Below is a small trained network, with its code and all its weights. Each question gives an input and a class and asks what happens when units are switched off, that is, made to give their printed mean instead of their output.

import numpy as np


def w(rows, s, z=0):
    codes = np.array(rows[::2]) - 128.0
    scale = np.full(codes.shape[1], s)
    scale[-1] = z or s
    return codes * scale


def f(y):
    return y / 2 * (1 + np.tanh(0.7978845608 * (y + 0.044715 * y**3)))


def log_softmax(a):
    a = a - a.max(-1, keepdims=True)
    return a - np.log(np.exp(a).sum(-1, keepdims=True))


def net(x, mask):
    res = np.array(x, float).reshape(1, 4) / 4 @ E
    y = f(res @ A[0][:, :-1].T + A[0][:, -1])
    res = res + np.where(mask, y, B[0][:, -1]) @ B[0][:, :-1]
    return log_softmax(res[-1] @ U[:, :-1].T + U[:, -1])


A, B = {}, {}
E = w([
[206,151,147],'x0',
[75,126,235],'x1',
[94,255,126],'x2',
[125,113,84],'x3',
],0.0054)
A[0] = w([
[76,83,165,151],'neuron 0',
[121,120,56,200],'neuron 1',
[181,164,129,233],'neuron 2',
[131,174,219,129],'neuron 3',
[89,149,67,234],'neuron 4',
[195,144,119,226],'neuron 5',
[89,138,63,224],'neuron 6',
[77,255,159,97],'neuron 7',
[236,44,108,254],'neuron 8',
[124,120,87,74],'neuron 9',
[39,95,220,199],'neuron 10',
[112,199,121,197],'neuron 11',
[123,117,57,90],'neuron 12',
],0.013,0.0048)
B[0] = w([
[127,62,148,167],'neuron 0',
[153,205,130,185],'neuron 1',
[158,72,78,182],'neuron 2',
[52,174,102,168],'neuron 3',
[193,129,153,193],'neuron 4',
[178,92,111,184],'neuron 5',
[183,165,148,190],'neuron 6',
[141,152,37,185],'neuron 7',
[187,142,30,254],'neuron 8',
[109,167,144,124],'neuron 9',
[107,5,164,222],'neuron 10',
[175,99,99,175],'neuron 11',
[100,193,157,144],'neuron 12',
],0.029,0.0072)
U = w([
[144,199,247,29],'0',
[136,176,120,109],'1',
[68,82,45,183],'2',
[71,56,208,147],'3',
[2,220,148,23],'4',
[78,209,115,3],'5',
[227,121,55,207],'6',
],0.0065,0.0032)

Each question gives the input, the list of numbers given to net, and the class t.
The units are the neurons (one row each of A and B). Each row of codes is followed by its name. A weight is (code - 128) times the scale printed after its matrix; where a second scale follows, it is the last column's (A, B and U).
mask holds one flag per neuron, in row order. A switched-off neuron (its flag False) gives its mean, the last column of its row in B, instead of its output. The means were averaged over made-up inputs and are rounded, as every weight is.
A unit's drop is (log p(t) with every unit on - log p(t) with that unit switched off) / (log p(t) with every unit on - log p(t) with every unit switched off).
The circuit of an input: a set's keep is (log p(t) with only the set's units on - log p(t) with every unit switched off) / (log p(t) with every unit on - log p(t) with every unit switched off). Starting from the 12 units with the biggest drops (on a tie, the unit counted first), units are removed one at a time, each time the one whose removal leaves the highest keep (on an exact tie, the one counted first), for as long as the keep stays at least 0.8.
circuit, biggest first: the units of the circuit, biggest drop first
most important unit: the unit with the biggest drop
top k neurons: the k neurons with the biggest drops, biggest first
drop when u is switched off: that unit's drop, to one decimal
input [-7,3,8,-8], class 2: top 3 neurons => (neuron 7; neuron 3; neuron 10)
input [-6,3,8,-6], class 2: circuit, biggest first => (neuron 3; neuron 10)
input [2,8,2,-2], class 2: top 2 neurons => (neuron 7; neuron 3)
input [-6,2,5,-3], class 2: top 2 neurons => (neuron 8; neuron 10)
input [-6,4,2,-7], class 3: circuit, biggest first => (neuron 10)
input [-7,3,0,5], class 3: circuit, biggest first => (neuron 8; neuron 10)
input [-6,-2,-1,0], class 0: top 2 neurons => (neuron 8; neuron 7)
input [3,5,-1,-8], class 3: circuit, biggest first => (neuron 8; neuron 10)
input [4,3,3,1], class 2: circuit, biggest first => (neuron 8; neuron 3; neuron 6)
input [-5,7,3,-6], class 2: top 2 neurons => (neuron 7; neuron 3)
input [2,7,-4,5], class 2: top 2 neurons => (neuron 4; neuron 6)
input [-1,6,4,-3], class 2: top 2 neurons => (neuron 7; neuron 3)
input [-8,-2,-1,1], class 0: top 3 neurons => (neuron 8; neuron 7; neuron 2)
input [-4,3,-5,1], class 3: top 2 neurons => (neuron 10; neuron 7)
input [-1,5,0,-3], class 3: top 2 neurons => (neuron 8; neuron 10)
input [0,8,3,-1], class 2: most important unit => neuron 7
input [-7,-1,2,4], class 0: drop when neuron 4 is switched off => 0.0
input [-4,4,-5,2], class 3: drop when neuron 10 is switched off => 0.1
input [0,5,1,-5], class 2: drop when neuron 4 is switched off => 0.1
